Below is a small trained network, with its code and all its weights. Each question gives an input and a target symbol and asks what happens when units are switched off, that is, made to give their printed mean instead of their output.

import numpy as np


def w(rows, s, z=0):
    codes = np.array(rows[::2]) - 128.0
    scale = np.full(codes.shape[1], s)
    scale[-1] = z or s
    return codes * scale


def f(y):
    return np.maximum(y, 0)


def softmax(a):
    e = np.exp(a - a.max(-1, keepdims=True))
    return e / e.sum(-1, keepdims=True)


def log_softmax(a):
    a = a - a.max(-1, keepdims=True)
    return a - np.log(np.exp(a).sum(-1, keepdims=True))


def net(x, mask):
    ids = ['αβγδεζλμξπσφω'.index(c) for c in x.split()]
    T = len(ids)
    res = E[ids] + P[:T]
    u = 0
    for l in range(2):
        r = res
        for j in range(3):
            rows = slice(3 * j, 3 * j + 3)
            q, k, v = (r @ M[l][rows].T for M in (Q, K, V))
            z = softmax(np.where(np.tri(T) > 0, q @ k.T / 3**0.5, -1e9)) @ v
            o = O[l][rows]
            res = res + np.where(mask[u + j], z, o[:, -1]) @ o[:, :-1]
        u += 3
        y = f(res @ A[l][:, :-1].T + A[l][:, -1])
        res = res + np.where(mask[u : u + 4], y, B[l][:, -1]) @ B[l][:, :-1]
        u += 4
    return log_softmax(res[-1] @ U[:, :-1].T + U[:, -1])


Q, K, V, O, A, B = {}, {}, {}, {}, {}, {}
E = w([
[166,126,36,97,115],'α',
[100,45,117,28,116],'β',
[78,93,214,174,120],'γ',
[142,119,38,214,132],'δ',
[71,161,199,146,157],'ε',
[164,110,158,226,185],'ζ',
[198,110,70,95,224],'λ',
[223,173,146,157,75],'μ',
[109,184,58,169,72],'ξ',
[253,147,121,131,139],'π',
[64,126,216,148,143],'σ',
[225,114,180,60,103],'φ',
[59,126,99,117,20],'ω',
],0.017)
P = w([
[117,248,185,133,136],'0',
[131,150,121,139,119],'1',
[122,139,126,134,119],'2',
[119,129,127,133,121],'3',
[115,115,127,133,117],'4',
[109,110,129,133,115],'5',
[107,101,127,136,114],'6',
[101,91,130,133,115],'7',
[99,85,133,134,111],'8',
[105,80,138,138,108],'9',
[101,71,139,139,107],'10',
[105,66,137,141,104],'11',
[106,66,140,143,102],'12',
],0.012)
Q[0] = w([
[146,114,97,116,2],'0.h1',
[198,113,47,110,183],'0.h1',
[65,117,81,33,180],'0.h1',
[139,124,62,155,104],'0.h2',
[173,65,88,167,107],'0.h2',
[63,161,202,171,144],'0.h2',
[147,157,79,134,36],'0.h3',
[70,136,195,103,108],'0.h3',
[134,40,45,129,100],'0.h3',
],0.012)
K[0] = w([
[90,65,124,127,27],'0.h1',
[196,123,2,150,143],'0.h1',
[118,198,34,16,155],'0.h1',
[144,80,80,105,148],'0.h2',
[153,127,14,102,111],'0.h2',
[89,165,157,109,177],'0.h2',
[148,84,138,66,59],'0.h3',
[106,238,140,88,145],'0.h3',
[27,33,39,131,84],'0.h3',
],0.013)
V[0] = w([
[120,82,142,188,71],'0.h1',
[141,30,142,133,90],'0.h1',
[208,119,81,251,2],'0.h1',
[160,183,61,78,100],'0.h2',
[158,56,106,110,176],'0.h2',
[120,33,122,165,106],'0.h2',
[84,102,129,149,151],'0.h3',
[78,217,53,88,163],'0.h3',
[122,203,164,76,197],'0.h3',
],0.0059)
O[0] = w([
[110,229,105,108,177,253],'0.h1',
[126,186,64,103,184,169],'0.h1',
[113,245,200,68,195,252],'0.h1',
[188,166,98,80,95,171],'0.h2',
[60,139,51,83,131,67],'0.h2',
[63,214,106,103,145,98],'0.h2',
[101,142,122,141,173,126],'0.h3',
[196,160,21,157,105,150],'0.h3',
[222,3,94,154,115,24],'0.h3',
],0.0059,0.002)
A[0] = w([
[212,164,166,179,155,54],'0.n1',
[117,216,161,254,117,25],'0.n2',
[207,143,70,213,249,3],'0.n3',
[243,74,79,72,67,146],'0.n4',
],0.0087,0.0033)
B[0] = w([
[211,41,89,215,129,213],'0.n1',
[88,17,150,93,28,254],'0.n2',
[93,1,50,7,156,221],'0.n3',
[139,216,194,71,88,240],'0.n4',
],0.0093,0.0049)
Q[1] = w([
[153,110,56,71,89],'1.h1',
[106,118,179,54,130],'1.h1',
[142,216,127,171,158],'1.h1',
[108,122,33,106,59],'1.h2',
[87,63,136,170,168],'1.h2',
[27,166,227,167,50],'1.h2',
[28,132,249,151,211],'1.h3',
[110,174,126,49,109],'1.h3',
[131,156,224,182,136],'1.h3',
],0.012)
K[1] = w([
[139,166,80,147,206],'1.h1',
[69,159,149,158,125],'1.h1',
[202,141,118,146,62],'1.h1',
[94,167,34,80,141],'1.h2',
[108,27,98,151,90],'1.h2',
[38,132,190,152,10],'1.h2',
[104,90,147,63,38],'1.h3',
[101,212,142,112,155],'1.h3',
[171,96,188,106,14],'1.h3',
],0.012)
V[1] = w([
[91,133,105,162,202],'1.h1',
[61,158,188,110,157],'1.h1',
[142,141,172,146,90],'1.h1',
[150,198,147,102,59],'1.h2',
[192,131,128,172,172],'1.h2',
[171,130,18,149,90],'1.h2',
[95,136,1,164,90],'1.h3',
[83,163,183,93,191],'1.h3',
[144,127,117,16,73],'1.h3',
],0.0081)
O[1] = w([
[188,118,106,183,68,55],'1.h1',
[179,140,115,90,54,107],'1.h1',
[80,198,144,113,136,135],'1.h1',
[86,3,142,184,66,158],'1.h2',
[171,145,62,106,100,59],'1.h2',
[158,150,113,216,115,151],'1.h2',
[120,140,197,170,33,121],'1.h3',
[167,68,177,131,205,38],'1.h3',
[93,192,124,160,199,255],'1.h3',
],0.0063,0.0087)
A[1] = w([
[68,140,230,164,98,20],'1.n1',
[14,71,95,183,46,56],'1.n2',
[25,165,182,254,177,4],'1.n3',
[92,90,148,225,208,75],'1.n4',
],0.007,0.0041)
B[1] = w([
[150,116,111,17,96,199],'1.n1',
[168,131,17,137,203,246],'1.n2',
[255,95,125,72,22,197],'1.n3',
[183,144,158,91,245,145],'1.n4',
],0.0091,0.011)
U = w([
[94,245,134,145,132,228],'α',
[26,110,151,94,136,117],'β',
[135,148,135,119,145,132],'γ',
[62,143,61,157,155,121],'δ',
[168,153,81,145,125,93],'ε',
[116,52,140,151,167,154],'ζ',
[123,182,75,76,209,42],'λ',
[146,113,178,188,87,255],'μ',
[189,101,138,94,141,32],'ξ',
[222,212,133,142,164,147],'π',
[116,171,98,62,100,70],'σ',
[163,168,197,91,138,148],'φ',
[117,156,118,131,148,173],'ω',
],0.011,0.01)

Each question gives the input, a string of symbols that net reads in full, and the target symbol t.
The units are the heads (3 rows each of Q, K, V and O) and the neurons (one row each of A and B). Each row of codes is followed by its name. A weight is (code - 128) times the scale printed after its matrix; where a second scale follows, it is the last column's (O, A, B and U).
mask holds one flag per unit, layer by layer, with each layer's heads first. A switched-off unit (its flag False) gives its mean, the last column of its rows in O or B, instead of its output. The means were averaged over made-up inputs and are rounded, as every weight is.
A unit's drop is (log p(t) with every unit on - log p(t) with that unit switched off) / (log p(t) with every unit on - log p(t) with every unit switched off).
The circuit of an input: a set's keep is (log p(t) with only the set's units on - log p(t) with every unit switched off) / (log p(t) with every unit on - log p(t) with every unit switched off). Starting from the 12 units with the biggest drops (on a tie, the unit counted first), units are removed one at a time, each time the one whose removal leaves the highest keep (on an exact tie, the one counted first), for as long as the keep stays at least 0.8.
circuit, biggest first: the units of the circuit, biggest drop first
unit that matters most: the unit with the biggest drop
k most important neurons: the k neurons with the biggest drops, biggest first
top k neurons in layer l: the k neurons of layer l with the biggest drops, biggest first
which heads matter: for each layer, one digit per head in row order, 1 if its drop is at least 0.15 and else 0, layers parted by /
input ζ ξ δ ζ σ ε ε, target α: top 3 neurons in layer 0 : 0.n2; 0.n1; 0.n3
input β ω ω λ ε ξ λ ω ζ ω λ σ ε, target φ: circuit, biggest first : 1.h2; 1.n3; 1.n4
input ξ δ φ ε ζ ω φ π ε, target ε: unit that matters most : 0.n2
input λ α π ω ω ζ π ξ ζ ε, target π: which heads matter : 111 / 001
input β π λ ω ζ β λ ε ω ω ω σ, target φ: circuit, biggest first : 1.h3; 1.n3; 1.n4; 0.n1
input φ α π ζ δ δ δ μ π ω γ, target λ: circuit, biggest first : 1.h3; 0.n4; 0.h1; 1.n4
input φ ξ μ, target μ: circuit, biggest first : 0.n1; 1.n2
input σ ξ μ β, target β: 3 most important neurons : 1.n2; 0.n2; 1.n3
input ξ λ ζ σ, target ε: 2 most important neurons : 0.n2; 1.n2
input ζ ω ξ, target σ: top 2 neurons in layer 0 : 0.n2; 0.n1
input β α φ, target φ: circuit, biggest first : 0.n4; 1.n2
input ξ φ φ ω ξ ε γ φ ω φ γ, target ε: which heads matter : 111 / 011
input ε λ φ β μ ζ α λ λ ω σ, target μ: 2 most important neurons : 0.n2; 0.n4
input φ σ ε, target λ: circuit, biggest first : 1.h3
input λ β δ σ, target π: 2 most important neurons : 0.n3; 0.n4
input ω ξ ξ σ λ γ ξ δ π ξ γ, target ξ: top 2 neurons in layer 0 : 0.n2; 0.n3
input γ δ π λ ω σ, target β: which heads matter : 010 / 111
input δ σ σ ω ε σ ε σ λ ε λ β ε, target σ: 2 most important neurons : 0.n2; 0.n3
input μ β ω σ, target δ: which heads matter : 111 / 011
input λ α ω β λ λ λ γ λ λ ω σ, target π: top 2 neurons in layer 1 : 1.n3; 1.n4
input ω ω ω λ γ γ σ σ, target ξ: which heads matter : 100 / 010
input σ λ σ, target ζ: 2 most important neurons : 0.n4; 1.n3
input ε ε λ β, target β: unit that matters most : 0.n4
input ξ β λ α ζ β γ ε ε σ λ ζ σ, target ε: top 3 neurons in layer 0 : 0.n2; 0.n1; 0.n3
